Below are the code and all the weights of a small trained network. Each question names an input and a target symbol and asks about switching units off, where a switched-off unit gives its printed mean instead of its output.

import numpy as np


def w(rows, s, z=0):
    codes = np.array(rows[::2]) - 128.0
    scale = np.full(codes.shape[1], s)
    scale[-1] = z or s
    return codes * scale


def norm(h):
    return h / np.sqrt((h * h).mean(-1, keepdims=True) + 1e-5)


def f(y):
    return np.maximum(y, 0)


def softmax(a):
    e = np.exp(a - a.max(-1, keepdims=True))
    return e / e.sum(-1, keepdims=True)


def log_softmax(a):
    a = a - a.max(-1, keepdims=True)
    return a - np.log(np.exp(a).sum(-1, keepdims=True))


def net(x, mask):
    ids = ['αβδεζμπτφω'.index(c) for c in x.split()]
    T = len(ids)
    res = E[ids] + P[:T]
    r = norm(res)
    for j in range(3):
        rows = slice(4 * j, 4 * j + 4)
        q, k, v = (r @ M[0][rows].T for M in (Q, K, V))
        z = softmax(np.where(np.tri(T) > 0, q @ k.T / 4**0.5, -1e9)) @ v
        o = O[0][rows]
        res = res + np.where(mask[j], z, o[:, -1]) @ o[:, :-1]
    y = f(norm(res) @ A[0][:, :-1].T + A[0][:, -1])
    res = res + np.where(mask[3:11], y, B[0][:, -1]) @ B[0][:, :-1]
    return log_softmax(norm(res)[-1] @ U[:, :-1].T + U[:, -1])


Q, K, V, O, A, B = {}, {}, {}, {}, {}, {}
E = w([
[154,121,122,85,95],'α',
[189,131,183,116,147],'β',
[85,131,90,65,111],'δ',
[122,99,108,64,94],'ε',
[84,124,93,68,113],'ζ',
[161,104,183,68,142],'μ',
[178,104,145,83,83],'π',
[114,218,138,89,178],'τ',
[4,105,89,134,183],'φ',
[97,59,172,89,156],'ω',
],0.0035)
P = w([
[172,71,1,143,170],'0',
[179,116,92,25,163],'1',
[170,43,85,174,124],'2',
[148,213,199,61,143],'3',
[124,88,179,126,29],'4',
[101,188,144,85,78],'5',
[128,114,74,99,68],'6',
[174,92,79,64,193],'7',
[159,117,104,220,127],'8',
[111,178,213,141,129],'9',
[103,161,195,203,15],'10',
[58,181,200,52,88],'11',
],0.0045)
Q[0] = w([
[119,194,161,74,52],'H0',
[136,96,69,47,161],'H0',
[95,78,135,197,194],'H0',
[69,128,111,160,78],'H0',
[120,81,136,3,114],'H1',
[141,30,99,198,91],'H1',
[29,158,176,53,83],'H1',
[150,120,71,130,213],'H1',
[147,118,97,155,182],'H2',
[139,95,84,105,172],'H2',
[73,169,124,52,103],'H2',
[153,92,24,138,150],'H2',
],0.0076)
K[0] = w([
[43,126,221,198,137],'H0',
[69,169,96,65,47],'H0',
[226,133,84,129,116],'H0',
[188,161,217,125,137],'H0',
[107,205,97,156,27],'H1',
[137,175,150,2,202],'H1',
[125,196,210,234,53],'H1',
[170,63,53,62,93],'H1',
[231,82,89,137,131],'H2',
[184,103,103,126,85],'H2',
[14,113,93,158,92],'H2',
[203,150,43,62,104],'H2',
],0.0075)
V[0] = w([
[163,198,13,144,42],'H0',
[112,206,68,153,121],'H0',
[94,85,91,163,120],'H0',
[205,204,148,81,157],'H0',
[155,219,36,111,52],'H1',
[106,165,166,74,146],'H1',
[236,223,193,222,147],'H1',
[253,55,139,147,8],'H1',
[133,107,51,43,75],'H2',
[102,130,79,118,117],'H2',
[170,207,155,128,80],'H2',
[129,125,121,174,78],'H2',
],0.0057)
O[0] = w([
[191,202,142,145,34,85],'H0',
[171,195,104,108,88,46],'H0',
[85,134,140,99,90,114],'H0',
[186,149,135,191,188,144],'H0',
[135,200,247,221,83,121],'H1',
[120,157,119,83,235,149],'H1',
[253,131,98,203,178,6],'H1',
[115,41,88,237,112,230],'H1',
[134,118,183,213,169,251],'H2',
[190,139,138,153,143,139],'H2',
[126,117,175,95,92,79],'H2',
[149,118,107,136,63,79],'H2',
],0.0048,0.0035)
A[0] = w([
[103,185,66,60,144,87],'N0',
[214,94,2,158,204,108],'N1',
[146,80,97,44,91,174],'N2',
[146,203,127,144,174,251],'N3',
[127,86,155,93,152,117],'N4',
[125,160,124,40,96,35],'N5',
[155,92,122,143,134,70],'N6',
[92,119,89,170,125,148],'N7',
],0.0057,0.0022)
B[0] = w([
[187,80,118,161,130,156],'N0',
[200,104,178,2,84,181],'N1',
[113,108,62,85,159,211],'N2',
[107,156,69,116,179,179],'N3',
[108,154,163,109,129,255],'N4',
[174,87,64,122,63,145],'N5',
[157,147,131,153,132,155],'N6',
[160,156,100,134,181,225],'N7',
],0.0061,0.0024)
U = w([
[86,85,48,62,158,156],'α',
[169,101,158,183,68,154],'β',
[155,136,67,52,66,130],'δ',
[101,176,144,112,66,92],'ε',
[231,87,123,94,143,76],'ζ',
[97,50,148,83,202,197],'μ',
[112,130,131,139,88,3],'π',
[191,254,143,106,185,207],'τ',
[79,197,179,110,60,107],'φ',
[143,71,110,223,116,84],'ω',
],0.0071,0.0027)

Each question gives the input, a string of symbols that net reads in full, and the target symbol t.
The units are the heads (4 rows each of Q, K, V and O) and the neurons (one row each of A and B). Each row of codes is followed by its name. A weight is (code - 128) times the scale printed after its matrix; where a second scale follows, it is the last column's (O, A, B and U).
mask holds one flag per unit, heads first, then neurons. A switched-off unit (its flag False) gives its mean, the last column of its rows in O or B, instead of its output. The means were averaged over made-up inputs and are rounded, as every weight is.
A unit's drop is (log p(t) with every unit on - log p(t) with that unit switched off) / (log p(t) with every unit on - log p(t) with every unit switched off).
The circuit of an input: a set's keep is (log p(t) with only the set's units on - log p(t) with every unit switched off) / (log p(t) with every unit on - log p(t) with every unit switched off). Starting from all 11 units, units are removed one at a time, each time the one whose removal leaves the highest keep (on an exact tie, the one counted first), for as long as the keep stays at least 0.8.
circuit, biggest first: the units of the circuit, biggest drop first
top k neurons: the k neurons with the biggest drops, biggest first
heads that matter: for each layer, one digit per head in row order, 1 if its drop is at least 0.15 and else 0, layers parted by /
input ζ τ π ε τ π, target τ: circuit, biggest first : (H0)
input φ ω π δ π ω μ ω α, target α: heads that matter : 010
input ω π δ ω δ ω τ δ δ ω τ, target μ: heads that matter : 100
input ω ω τ π ω π τ π β π ζ, target ω: heads that matter : 010
input ω ω τ π ω ω τ α, target τ: heads that matter : 111
input α π α τ β ε, target ζ: heads that matter : 110
input π β δ ζ φ π δ ω τ β α, target ζ: circuit, biggest first : (H1 N1)
input δ β π δ β τ φ, target τ: heads that matter : 110
input α ω β β ω ε ω ω ω ω δ, target μ: heads that matter : 100
input δ ω β, target α: circuit, biggest first : (H1 N2)
input ω β τ ε, target τ: heads that matter : 110
input τ π ε ω ω ζ φ μ ω τ, target α: heads that matter : 011
input ω π ω ω π π π ω ω π τ τ, target τ: heads that matter : 010
input τ μ β π ε τ τ τ μ, target τ: heads that matter : 110
input ω τ ω π α φ π β φ α, target δ: heads that matter : 111
input ω α ε π π ζ τ μ, target τ: circuit, biggest first : (H0 H1)
input ω ζ δ ε, target φ: circuit, biggest first : (H1 H0)
input ω ω ω τ, target α: circuit, biggest first : (H1)
input τ ω ζ φ β π τ π, target τ: circuit, biggest first : (H0 H1)
input ω ω φ ω π ω δ φ δ ω ζ, target α: circuit, biggest first : (H1)
input ω ω δ δ ε π π, target β: circuit, biggest first : (H1 H0)
input β β ω π ω β ε μ ω ω ω, target α: circuit, biggest first : (H2 H1)
input ω ζ ζ π α, target ω: top 2 neurons : (N1 N4)
input ω ω α π μ δ β τ, target ζ: circuit, biggest first : (N1 H0 H1)
